Each row has a name. Each piece below is followed by the name of the row it came from, unless a question asks for something else. Each question is about the rows just above it.

q898: [  2  23  16 -67   0 -30 117  34]
q197: [117   0  16  34 -67   3  23 -30]
q269: [  0  24   2 -30  16 -67  34 117]
q283: [  1  -8  -6   5 -16  27   0   3]
How many times does q283 hold [1]? | 1
Put [ 34   2  23  16 -67   0 -30 117] back in order: which row is it? | q898
How many times does q269 hold [16]? | 1
Put [ 34 117 -30   0 -67  16  23   2] back in order: which row is it? | q898

q781: [ 24 -19   0   0   0   5  -5  77   0 -36 -73   6  57]
q282: [-23  -3  -5   3   4 -62  47   4   4 -92 -34  79 -42]
q620: [ 39 -10   3  -4 -46  51  20  75 -11 -63 -38 -42  34]
q656: [ -3  -5 -92  46   4   4 -62 -23   3 -34  79   4 -42]
q304: [-23 -19  40  -9  -4 -63  14  46  26   6 -74  -3  -9]
q950: [ -60  -51  -51   36   59 -109  -46  -64   26  -41   25   53  -65]
How many times does q282 hold [-5]? | 1
Times [0] occurs in q781: | 4
[-92 -62 -42 -34 -23  -5  -3   3   4   4   4  46  79] is which row reordered? | q656

q197: [-88 -64  35 -79  74  32  42 -70 -20 -49   5  -3  70 -78  -1 -18 -83 -47
 -54]
q635: [-16  -5  -6  10   6  52 -37  31  -9  55   1  19  37  -6 -12  51 -13  29
 -31]
q781: [-88 -64  35 -79  74  32  42 -70 -20 -49   5  -9  70 -78  -1 -18 -83 -47
 -54]
Count of [52] in q635: | 1
How many times does q635 hold [-6]? | 2

q620: [  7 -27  18  24   8  -8  18 -21 -10 -22  22 -23  -6  -7 -11  11  20  11
   9   9  25  -1  -6   7   8  15  24  18  11  17   5  10  18 -17  11  -7
  20   0  17  25  -5  -6   4  10   4  10  12  -5  -4  16  11 -13   5   2]
q304: [  83  -33  -36  -29   12   70  -64  -28   12  -50    2   19   80   85
  -15   -3  -25  -15   27   24  -48  -43   69   52  -45  -53  -25 -111
   70  -28  -25  -54   34  -10  -63  -51   14   50  -40  -47 -103   65
  -55   43   95  -26  -86  -13   64   44   62  -58   49  -54]
q898: [  -8  -41  -10   12  -19  -63    5  -50  -76  -51  -13  -73  -92  -62
  -66  -68  -13   55  -50   35   28  -21 -101  -48  -33    8   17  -25
   58   48  -28    1   15  -53   -4  -62   54  -44    8   57  -40  -74
  -73  -43  -37  -68  -11  -78  -26  -32  -45  -24  -57  -18]
q269: [-3 -3 -2 -2 -2 -3 -1 -3 -4 -3 -2 -4 -3 -4 -4 -2 -2 -2 -2 -3 -2 -1 -3 -3
 -1 -2 -2 -2 -3 -2 -3 -1 -3 -4 -1 -4 -2 -3 -1 -3 -2 -4 -2 -3 -3 -2 -2 -4
 -3 -3 -1 -1 -1 -3]
q283: [-53  42 -33 -41 -51 -40 -40  15  -4  24 -48  17 -45 -37  -6 -55 -49 -32
 -56 -27 -29 -26 -38 -46 -39 -31 -38  20 -32 -33   0 -33 -50  17 -33  13
 -47 -48 -46 -29   9 -21 -30 -46 -46 -47  -7 -28  23 -49 -47  -5 -34 -42]
q656: [   3  -35  -36  -35  -13  -44  -12  -28  -65  -35  -32  -56  -85  -43
  -88  -84  -17   61  -44   58    8  -34 -100  -36  -56  -64  -36  -37
   70   59  -48  -21   24  -32  -27  -42   56  -29   -8   55  -45  -67
  -88  -35  -26  -86  -88  -69  -42  -31   42  111   38  -26]
q197: [-22   5 -23 -19 -37 -30 -33 -21 -28 -16 -28 -10 -29 -27 -38 -38 -48 -20
 -46 -30 -25 -15 -25 -40 -22 -28 -16 -16  -4 -36  -5 -16 -36 -21 -20 -29
 -24 -37 -28 -33 -28 -19 -39 -40 -23 -10 -16 -24   2 -41 -29  -7 -30 -26]
q950: [ -3  15 -30 -23  21   9  14  30 -20  29 -33  -6 -15  -9   7  -7  -5  32
   0   6 -25  36 -27 -19  17 -20 -27   7  -7  17 -40  23  -9  -1 -36  -8
   7  11  17  -6  21 -34   1 -25 -24  -4 -16 -31 -25 -27   7  48  13  -5]
q685: [  61   -8  -11  -67  -17  -65  -32  -44    8  -13  -35  -36  -69  -16
   55  -26  -29  -32   58    2  -12  -28   24  -35    3  -31   59  -34
  -42  -37  -85  -36  -88  -29  -27   69  -43  -25  -42  -45  -44  -21
  -84  -46   56  -56  -39  -56 -100  -86  -64  -48  -77  -67]
q781: [-33  29 -17 -27 -30 -27 -23  22  16  25 -25  18 -36 -18  21 -45 -10 -13
 -26  16   0 -41 -32 -11 -46 -20 -24  23 -11   9   3 -40  -9  34 -36  35
 -17 -26 -35 -45  17  -7 -19  -9 -25 -38  -2 -13  18 -11 -48 -25 -36 -15]
q282: [   3  -29  -36  -16  -13  -44  -12  -28  -65  -35  -32  -56  -85  -43
  -46  -84  -17   61  -44   58    8  -34 -100  -36  -56  -64  -11  -37
   70   59  -48  -21   24  -32  -27  -42   56  -29   -8   55  -45  -67
  -88  -35  -26  -86  -39  -69  -42  -31  -67  -25  -77    2]
q635: [-36  34 -33 -38 -41 -23 -41  10  -3  16 -42  19 -22 -20  -8 -40 -49 -34
 -44 -31 -37 -19 -17 -35 -30 -30 -36   4 -26 -42  -2 -29 -46  10 -30   1
 -45 -34 -42 -42  -3  -8 -26 -37 -29 -36 -16 -14  14 -42 -36  -1 -27 -29]
Count of [-62] in q898: | 2
Times [-45] occurs in q781: | 2
Which row holds these entries in another order? [ -31  -42  -25  -21  -35  -13  -11  -28  -67  -32  -44  -84  -86   58
  -36  -26  -32  -12  -48    3  -64    8 -100  -65   70  -77  -56  -34
   -8   56  -36  -43  -85  -46    2  -45  -67  -88  -44  -42  -27  -29
  -17  -16   55   24   61   59  -56  -69  -35  -37  -39  -29] | q282
[ -16  -46   24  -43  -25  -88  -21  -44  -69  -26  -31   55   58   -8
  -86  -77  -64  -29  -67  -56  -56  -45   61  -11  -37  -65  -42  -17
  -28    8  -13  -67  -85  -44  -32    3  -36  -35  -32  -36  -48 -100
  -84  -42  -29  -27   70  -12  -35   56  -39  -34    2   59] is which row reordered? | q282
Times [-35] occurs in q656: | 4
How many times does q197 hold [-37]? | 2
Times [18] occurs in q620: | 4

